Below is a small trained network, with its code and all its weights. Each question gives an input and a class and asks what happens when units are switched off, that is, made to give their printed mean instead of their output.

import numpy as np


def w(rows, s, z=0):
    codes = np.array(rows[::2]) - 128.0
    scale = np.full(codes.shape[1], s)
    scale[-1] = z or s
    return codes * scale


def f(y):
    return y / 2 * (1 + np.tanh(0.7978845608 * (y + 0.044715 * y**3)))


def log_softmax(a):
    a = a - a.max(-1, keepdims=True)
    return a - np.log(np.exp(a).sum(-1, keepdims=True))


def net(x, mask):
    res = np.array(x, float).reshape(1, 5) / 4 @ E
    y = f(res @ A[0][:, :-1].T + A[0][:, -1])
    res = res + np.where(mask, y, B[0][:, -1]) @ B[0][:, :-1]
    return log_softmax(res[-1] @ U[:, :-1].T + U[:, -1])


A, B = {}, {}
E = w([
[147,97,34,134],'x0',
[170,2,180,97],'x1',
[250,127,95,151],'x2',
[81,101,177,232],'x3',
[211,206,198,95],'x4',
],0.0089)
A[0] = w([
[57,213,165,29,196],'neuron 0',
[108,201,129,77,184],'neuron 1',
[207,148,107,176,121],'neuron 2',
[84,168,166,75,168],'neuron 3',
[33,80,20,171,147],'neuron 4',
[161,76,242,90,132],'neuron 5',
[120,207,193,97,210],'neuron 6',
[87,68,66,94,143],'neuron 7',
[172,169,184,173,155],'neuron 8',
[132,191,202,207,153],'neuron 9',
[133,130,29,113,86],'neuron 10',
[74,181,164,132,113],'neuron 11',
[111,162,180,157,254],'neuron 12',
[78,137,110,157,84],'neuron 13',
[165,83,141,157,170],'neuron 14',
[167,141,101,109,99],'neuron 15',
[206,108,79,104,187],'neuron 16',
[179,155,115,96,161],'neuron 17',
[171,103,69,124,105],'neuron 18',
[108,26,142,157,181],'neuron 19',
[146,138,175,192,201],'neuron 20',
[195,139,97,132,88],'neuron 21',
[99,85,110,171,147],'neuron 22',
[146,95,237,131,140],'neuron 23',
[65,188,241,97,115],'neuron 24',
[248,119,184,131,104],'neuron 25',
[55,95,23,95,147],'neuron 26',
],0.013,0.0077)
B[0] = w([
[96,103,78,203,239],'neuron 0',
[101,130,69,165,205],'neuron 1',
[143,100,110,131,183],'neuron 2',
[97,67,79,191,186],'neuron 3',
[124,173,180,112,252],'neuron 4',
[187,98,186,107,213],'neuron 5',
[148,126,96,152,224],'neuron 6',
[164,197,182,114,196],'neuron 7',
[186,156,145,170,189],'neuron 8',
[135,149,69,190,203],'neuron 9',
[137,85,131,91,178],'neuron 10',
[71,90,48,32,172],'neuron 11',
[132,122,109,172,212],'neuron 12',
[117,164,123,58,152],'neuron 13',
[161,157,129,137,182],'neuron 14',
[100,124,77,84,150],'neuron 15',
[187,156,96,89,214],'neuron 16',
[154,124,74,136,185],'neuron 17',
[163,118,118,61,167],'neuron 18',
[169,157,147,155,223],'neuron 19',
[186,93,129,254,191],'neuron 20',
[119,104,103,115,163],'neuron 21',
[161,160,143,139,179],'neuron 22',
[206,55,190,133,200],'neuron 23',
[147,96,114,104,209],'neuron 24',
[115,119,114,107,215],'neuron 25',
[106,167,203,141,225],'neuron 26',
],0.0099,0.012)
U = w([
[3,156,97,175,182],'0',
[53,110,108,76,2],'1',
[152,219,191,104,190],'2',
[127,31,143,167,120],'3',
[106,156,1,181,158],'4',
[117,98,46,59,154],'5',
[145,168,129,200,92],'6',
],0.011,0.0047)

Each question gives the input, the list of numbers given to net, and the class t.
The units are the neurons (one row each of A and B). Each row of codes is followed by its name. A weight is (code - 128) times the scale printed after its matrix; where a second scale follows, it is the last column's (A, B and U).
mask holds one flag per neuron, in row order. A switched-off neuron (its flag False) gives its mean, the last column of its row in B, instead of its output. The means were averaged over made-up inputs and are rounded, as every weight is.
A unit's drop is (log p(t) with every unit on - log p(t) with that unit switched off) / (log p(t) with every unit on - log p(t) with every unit switched off).
unit that matters most: the unit with the biggest drop
k most important neurons: the k neurons with the biggest drops, biggest first
drop of u: that unit's drop, to one decimal
input [-6,1,-6,-7,0], class 4: unit that matters most -> neuron 0
input [-8,1,-6,-3,6], class 4: 2 most important neurons -> neuron 0; neuron 1
input [5,0,-7,-4,-1], class 0: 2 most important neurons -> neuron 0; neuron 5
input [-6,2,6,-3,6], class 3: 2 most important neurons -> neuron 23; neuron 5
input [2,6,-2,-7,2], class 5: 2 most important neurons -> neuron 4; neuron 26
input [4,7,8,5,-3], class 6: 2 most important neurons -> neuron 19; neuron 20
input [-2,-5,2,5,-5], class 0: 3 most important neurons -> neuron 23; neuron 5; neuron 16
input [1,5,4,6,-3], class 6: 3 most important neurons -> neuron 19; neuron 20; neuron 14
input [3,5,7,7,-2], class 6: 2 most important neurons -> neuron 19; neuron 14
input [-4,-4,8,-8,3], class 4: drop of neuron 24 -> 0.0
input [-8,0,-7,-8,4], class 4: drop of neuron 0 -> 0.1
input [-4,1,-8,-7,-2], class 0: drop of neuron 16 -> 0.2
input [-1,-3,-4,-1,-6], class 0: drop of neuron 0 -> 0.2
input [-1,-5,7,-3,-2], class 5: unit that matters most -> neuron 0
